What each symbol does to the elements:
at | x r i j
q675 | q524 q62 q409 q593
q492 | q807 q165 q344 q510
q683 | q311 q384 q639 q105
q830 | q766 q71 q80 q276
q865 | q236 q837 q492 q410
q127 | q523 q750 q524 q639
q824 | q316 q452 q609 q80
q802 | q105 q524 q265 q750
q254 | q720 q236 q851 q859
q890 | q909 q942 q754 q205
q806 | q276 q609 q659 q452
q974 | q296 q597 q865 q807
q968 | q959 q786 q743 q894
q384 | q205 q375 q127 q683
q316 | q943 q743 q830 q786
q807 | q229 q974 q410 q851
q105 | q174 q683 q375 q754
q60 | q384 q265 q784 q524
q639 | q942 q127 q802 q375
q975 | q823 q969 q311 q985
q909 | q556 q985 q969 q690
q859 | q680 q254 q558 q296
q476 | q452 q436 q909 q51
q311 | q436 q205 q942 q174
q523 | q975 q754 q683 q942
q659 | q536 q823 q476 q556
q80 | q786 q824 q806 q536
q593 | q802 q675 q739 q408
q743 | q951 q276 q71 q316
q71 | q894 q536 q824 q830
q985 | q659 q975 q174 q909
q766 | q492 q894 q786 q818
q584 | q62 q229 q859 q691
q837 | q558 q510 q165 q865
q942 | q985 q523 q105 q890
q229 | q739 q296 q254 q584
q558 | q691 q851 q974 q236
q943 | q865 q951 q766 q344
q62 | q60 q739 q680 q675
q51 | q824 q476 q690 q823
q609 | q830 q556 q823 q806
q739 | q265 q409 q720 q62
q276 | q818 q830 q536 q743
q690 | q609 q909 q975 q436
q818 | q510 q766 q968 q951
q750 | q754 q802 q60 q127
q410 | q254 q865 q510 q597
q951 | q837 q818 q894 q943
q894 | q165 q968 q316 q766
q823 | q80 q51 q436 q659
q691 | q675 q584 q296 q485
q536 | q968 q80 q452 q71
q452 | q743 q806 q556 q824
q240 | q639 q784 q593 q265
q524 | q683 q60 q240 q802
q969 | q51 q174 q205 q975
q436 | q806 q690 q985 q476
q784 | q127 q408 q675 q240
q409 | q240 q680 q485 q739
q408 | q750 q593 q62 q784
q296 | q409 q859 q236 q229
q344 | q410 q943 q818 q959
q510 | q851 q492 q959 q837
q375 | q890 q639 q750 q384
q959 | q597 q344 q951 q165
q851 | q584 q807 q597 q558
q786 | q344 q316 q276 q968
q236 | q485 q558 q807 q254
q597 | q859 q410 q837 q974
q556 | q71 q659 q51 q609
q205 | q690 q890 q523 q311
q265 | q375 q240 q408 q60
q174 | q476 q311 q890 q969
q754 | q969 q105 q384 q523
q720 | q408 q485 q584 q680
q680 | q784 q720 q691 q409
q165 | q974 q959 q943 q492
q485 | q593 q691 q229 q720

The rows follow the links: the fewer symbols apart two elements are, the more alike their rows tend to be.

Each row is also shifted at random along 2 hidden directions that mean nothing.

Some elements, each with a row of numbers:
q174: [-69,-48,84,-8,-15,154,-4,-64,72,-12,97,-37,30,28,238,87,-33,71,-24,-131,24,17,-136,-53,-52,-87,81,-1,104,-12,28,2]
q205: [38,-10,-19,-29,-70,71,-55,-15,60,-40,73,-57,54,-1,119,84,32,119,-34,-90,13,-48,-27,-87,17,25,5,42,-46,19,40,-51]
q691: [-61,-95,90,69,-9,78,93,-39,77,11,42,-14,14,167,184,-84,-166,-5,-132,94,-51,103,-151,0,53,-142,64,36,148,90,-98,229]
q485: [-95,-71,22,57,-20,60,82,-21,47,16,52,-16,-4,122,118,-46,-50,13,-112,69,-53,101,-71,-18,97,-85,-1,33,45,-20,-37,166]
q584: [56,-31,11,41,-47,-15,80,2,34,-3,16,-17,16,122,69,-71,-87,19,-106,147,-14,33,-39,-5,119,-67,15,46,23,121,-108,157]
q476: [-92,14,44,-13,-27,41,36,-21,-30,33,104,31,50,-67,125,6,-32,-14,1,25,30,-41,-51,42,-117,-110,29,59,103,107,38,-88]
q558: [152,38,47,-14,45,-41,101,23,38,-30,-55,-54,-17,59,-17,44,-10,-50,-11,123,82,5,-27,97,61,-4,63,-78,55,58,-167,93]
q837: [-196,44,112,54,143,111,20,-73,24,-50,-70,-26,55,44,48,-66,-45,-10,-105,-37,-5,31,-92,125,-139,27,93,77,200,18,18,156]
q523: [291,-57,29,-23,-47,10,-93,37,75,-13,9,-32,47,20,85,26,-144,89,-10,-4,31,-95,-104,-88,-20,18,50,29,-8,217,-66,5]
q680: [127,22,-52,74,-92,-72,74,27,-34,51,75,-14,-66,70,-72,1,47,13,-42,68,10,14,75,-57,201,-40,-92,-35,-146,-70,14,43]
q786: [47,-33,101,21,-44,-33,-83,-37,-69,-23,-109,8,41,32,45,-123,-18,-61,-26,-46,-122,3,88,-76,45,33,20,-12,-28,70,-18,-5]
q683: [-234,-90,-118,-104,61,141,-75,56,158,-22,-9,27,-4,-44,67,85,-28,113,89,-87,-35,77,-169,-6,-132,53,60,46,89,-109,14,53]
q743: [-64,-62,32,-46,-50,-42,-81,-23,-60,-16,-121,48,36,-11,71,-129,-33,-52,32,-4,-140,43,56,-49,-15,23,35,24,15,80,-41,-28]
q807: [178,94,31,19,54,-70,86,-6,20,-53,-61,-83,-1,29,-119,74,82,-52,-48,82,93,-31,57,90,87,70,-9,-96,-29,18,-105,25]
q105: [52,-30,-124,-99,-3,15,-88,88,85,-19,-16,2,7,-50,-20,73,-7,131,68,-35,19,-46,-58,-47,-47,84,9,55,-56,21,-8,-27]
q436: [103,61,26,-25,-59,-37,31,21,-84,31,102,16,31,-79,47,19,-9,15,41,45,76,-114,22,10,-51,-98,-2,31,-2,134,22,-150]
q165: [76,133,40,18,79,-43,-21,22,-117,-36,-106,3,-3,4,-98,-67,53,13,27,-13,44,-78,83,58,-27,54,61,65,17,4,28,19]
q784: [199,-18,-64,79,-5,-80,-8,96,-32,96,73,66,-59,10,-189,-67,-104,16,-4,93,20,-61,13,-22,17,-24,-101,60,-93,44,59,18]
q754: [-149,-18,-177,-108,-8,74,-78,57,97,-41,7,7,34,-72,22,82,52,168,46,-78,-21,1,-67,-50,-69,105,21,101,-34,-57,42,-7]
q510: [103,178,-3,33,71,-80,-11,16,-108,-59,-95,-36,24,-12,-184,-36,117,26,-28,34,62,-124,153,72,10,127,-30,78,-84,27,37,-10]
q71: [-53,0,-93,-107,-68,-127,-55,37,-85,-20,-96,71,-16,-102,-80,-15,100,-50,121,27,-80,13,135,-25,34,55,-31,-45,-102,-5,-39,-140]
q766: [-87,39,48,7,14,17,-67,-47,-84,-43,-120,12,-4,25,17,-52,113,-23,35,-135,-80,29,115,-47,44,67,41,-20,-28,-137,61,4]
q276: [57,-68,52,-38,-50,-82,-79,5,-52,-3,-117,46,23,-10,43,-122,-60,-80,41,35,-118,3,53,-45,-1,2,34,-16,3,133,-94,-45]
q675: [278,-99,108,122,6,-28,67,50,-32,130,69,72,-98,116,25,-89,-255,-55,18,86,49,5,-108,-21,30,-204,14,-35,88,86,-63,123]
q593: [11,-38,-72,53,9,-19,41,77,-30,101,67,91,-94,29,-78,-32,-73,35,54,51,12,17,-27,1,4,-93,-57,45,0,-75,52,71]

Complete each set of four: the symbols that take the first to the second take the third to the fourth, perhaps in another order.
Answers are names.
A [203,-37,-87,-68,-14,-21,-93,89,72,-16,-27,-4,4,-37,-24,58,-60,110,64,-18,37,-75,-59,-68,-19,70,0,18,-67,102,-38,-42]
B [3,-97,-65,-69,36,76,-71,64,113,-7,-19,21,-15,-26,39,70,-81,85,85,-41,6,24,-154,-27,-93,40,46,18,47,6,-32,27]
C [36,63,-22,-50,-55,34,13,9,-40,2,95,-31,-12,-50,86,121,110,81,56,-84,78,-60,32,-36,18,-46,13,-2,-42,-50,63,-135]
D q969

A [-188,84,39,39,120,71,26,-68,20,-86,-61,-53,57,22,-27,-22,56,-9,-103,-14,7,29,-15,109,-79,85,40,69,99,-42,35,96]
B [-195,29,-147,-41,-20,-17,78,18,24,-45,-3,-12,4,39,-6,-11,100,93,-54,114,-30,55,13,32,93,19,-18,91,-36,-34,-42,108]
C [78,42,125,39,35,10,-43,-18,-96,-18,-122,18,-30,55,29,-75,18,-44,56,-99,-19,4,63,-21,12,-5,91,-38,57,-78,18,34]
D q974

A [-60,47,-146,36,-69,-45,76,32,-34,11,82,2,-61,36,-122,39,148,68,-24,35,-8,45,126,-57,203,11,-109,7,-191,-192,73,23]
B [-13,-32,-37,57,-13,5,64,47,-41,87,78,52,-107,58,-39,-8,-40,16,46,30,3,51,-25,-10,66,-105,-17,4,-1,-123,27,87]
C [-25,45,-43,-49,51,-22,115,25,38,-43,-48,-23,-30,37,-10,47,53,12,11,108,45,41,-34,98,52,8,48,-25,50,-17,-139,99]
D q296

A [-23,10,48,-39,-31,81,34,-9,-14,36,103,5,-7,-28,175,78,6,43,58,-70,74,-33,-65,-4,-64,-123,71,-1,98,-14,17,-76]
B [-92,63,-32,-41,-44,-12,15,-6,-72,18,102,13,32,-98,42,29,59,17,17,14,40,-80,38,30,-90,-66,-26,67,5,71,68,-157]
C [-228,73,-96,-84,-48,101,10,-15,9,-33,113,-32,-1,-70,88,156,213,128,52,-152,30,-3,28,-48,4,13,8,35,-46,-194,127,-102]
D q690

A [-59,-34,177,50,60,74,-47,-70,-53,-15,-114,14,-23,97,128,-98,-33,-68,28,-139,-58,65,-20,-20,-30,-34,143,-45,154,-73,3,93]
B [-56,132,16,33,96,7,1,-38,-45,-71,-70,-48,39,11,-99,-28,82,8,-62,3,27,-45,57,99,-48,109,17,75,6,2,42,51]
C [38,171,-14,5,43,-62,-46,42,-153,-32,-118,14,-46,-17,-134,-33,158,28,106,-65,34,-71,177,7,16,86,15,30,-73,-112,74,-40]
D q597

A [34,165,-4,33,74,-53,-11,11,-94,-55,-90,-37,27,-11,-153,-37,109,24,-30,14,48,-103,121,67,-16,123,-10,85,-49,22,53,10]
B [94,8,205,96,116,62,43,-102,44,-43,-58,-83,59,105,54,-59,-116,-94,-143,24,41,4,-104,100,-68,-7,91,-31,185,135,-85,147]
C [25,-24,-15,-68,-66,-112,-71,21,-81,-8,-115,58,7,-63,-21,-74,1,-74,91,36,-81,-3,101,-31,20,20,-5,-32,-44,87,-66,-98]
D q316

A [-74,-35,26,-31,-32,143,-25,-58,76,-40,82,-48,42,16,201,82,18,90,-31,-130,10,6,-95,-68,-33,-25,48,27,47,-25,61,0]
B [64,-13,-38,-44,-53,64,-74,-5,63,-40,53,-53,48,-11,89,60,20,130,-33,-74,7,-55,-37,-88,6,52,6,55,-52,68,31,-39]
C [-10,-59,-115,-45,39,29,-65,49,118,-4,11,10,-48,-57,-119,113,17,39,72,-70,12,33,-54,-18,-39,99,-55,-43,-79,-124,42,-32]
D q750

A [80,124,60,34,81,-37,-13,6,-119,-35,-113,14,-5,16,-63,-79,30,4,34,-10,42,-68,65,57,-48,40,56,66,38,19,13,32]
B [162,153,33,23,62,-74,-35,41,-147,-29,-106,14,-17,2,-128,-54,85,19,67,-16,54,-102,134,41,9,56,47,31,-27,-10,22,-6]
C [-16,81,82,30,68,15,-32,-15,-108,-25,-118,15,-29,33,-12,-60,54,-25,80,-97,-7,-4,64,17,-14,12,91,-4,59,-106,29,48]
D q951

A [-206,75,40,33,131,77,49,-83,46,-68,-57,-77,54,31,-19,12,73,-25,-104,-25,20,40,-38,128,-58,84,35,31,99,-72,31,105]
B [-59,100,50,3,103,22,-9,-1,-104,-23,-109,33,-22,12,-19,-58,50,17,64,-66,17,-25,23,64,-67,15,92,61,100,-73,33,62]
C [-31,-33,-100,54,31,-9,-30,59,2,70,71,62,-35,-15,-168,-55,-64,45,-13,35,-10,-11,-10,-9,-37,17,-116,74,-72,-54,112,23]
D q739

A [-101,-53,-113,-101,-1,71,-84,62,101,-46,-5,-5,27,-39,59,66,-6,148,47,-72,-13,-2,-105,-46,-76,80,40,86,1,-12,11,4]
B [-64,8,-51,-55,-54,97,-51,-16,65,-51,80,-67,43,-22,104,94,80,127,-17,-122,8,-30,-31,-91,8,49,0,53,-54,-21,69,-47]
C [90,112,-47,-48,-78,-36,35,39,-87,18,112,-1,-3,-92,18,88,112,68,86,-22,112,-105,76,-16,6,-58,-16,9,-72,15,64,-176]
D q51

A [3,-34,87,12,-38,-34,-92,-50,-67,-30,-125,19,38,39,53,-120,-37,-54,-22,-54,-133,31,75,-69,23,30,19,7,-19,58,-19,6]
B [114,-3,130,42,-30,-27,-81,-46,-82,-16,-122,-11,19,55,22,-94,12,-60,-12,-85,-84,-11,108,-74,72,44,17,-36,-42,14,-3,-11]
C [-31,-54,60,-11,-39,-29,-96,-31,-60,-22,-123,26,36,8,59,-130,-29,-45,5,-32,-131,22,56,-78,15,29,29,6,-2,69,-28,-8]
D q968

A [104,121,49,21,43,-55,-31,29,-140,-21,-110,19,-38,14,-92,-39,110,-11,93,-93,22,-57,138,-8,34,42,47,-12,-36,-93,37,-21]
B [10,84,110,60,107,26,2,-34,-42,-37,-84,-24,46,39,-24,-84,-43,-19,-65,7,36,-38,-26,82,-85,37,72,70,125,73,13,105]
C [-127,0,-101,34,-17,8,70,39,-26,64,80,45,-89,35,-72,17,69,35,32,17,-1,74,24,-16,103,-70,-55,4,-65,-223,73,66]
D q784

A [266,82,121,51,29,-63,-47,18,-138,-9,-115,9,-45,50,-59,-63,15,-46,80,-44,31,-81,109,-14,40,18,63,-49,-2,5,-11,10]
B [-205,23,101,13,85,89,-31,-44,-59,-27,-119,30,-30,42,89,-53,49,-25,60,-154,-66,89,-1,8,-50,-5,127,-1,137,-178,57,85]
C [0,201,-53,10,71,-59,-11,16,-124,-57,-108,-5,3,-34,-183,-39,155,54,18,-7,46,-97,143,67,-9,121,-8,101,-69,-40,81,-17]
D q165

A [-15,-93,55,-69,-35,-64,-53,-4,-50,-1,-106,68,6,-25,88,-104,-79,-100,67,29,-100,44,16,-21,-38,-31,62,-32,69,103,-88,-33]
B [60,-21,-21,-85,-58,-133,-46,33,-75,9,-96,50,-2,-86,-30,-39,15,-88,107,60,-68,-17,113,-18,24,12,-10,-75,-57,70,-80,-126]
C [50,-12,-45,70,-42,-25,91,28,-22,65,79,16,-87,82,-36,-7,2,15,-8,49,9,49,29,-41,152,-77,-53,-39,-78,-110,5,64]
D q680

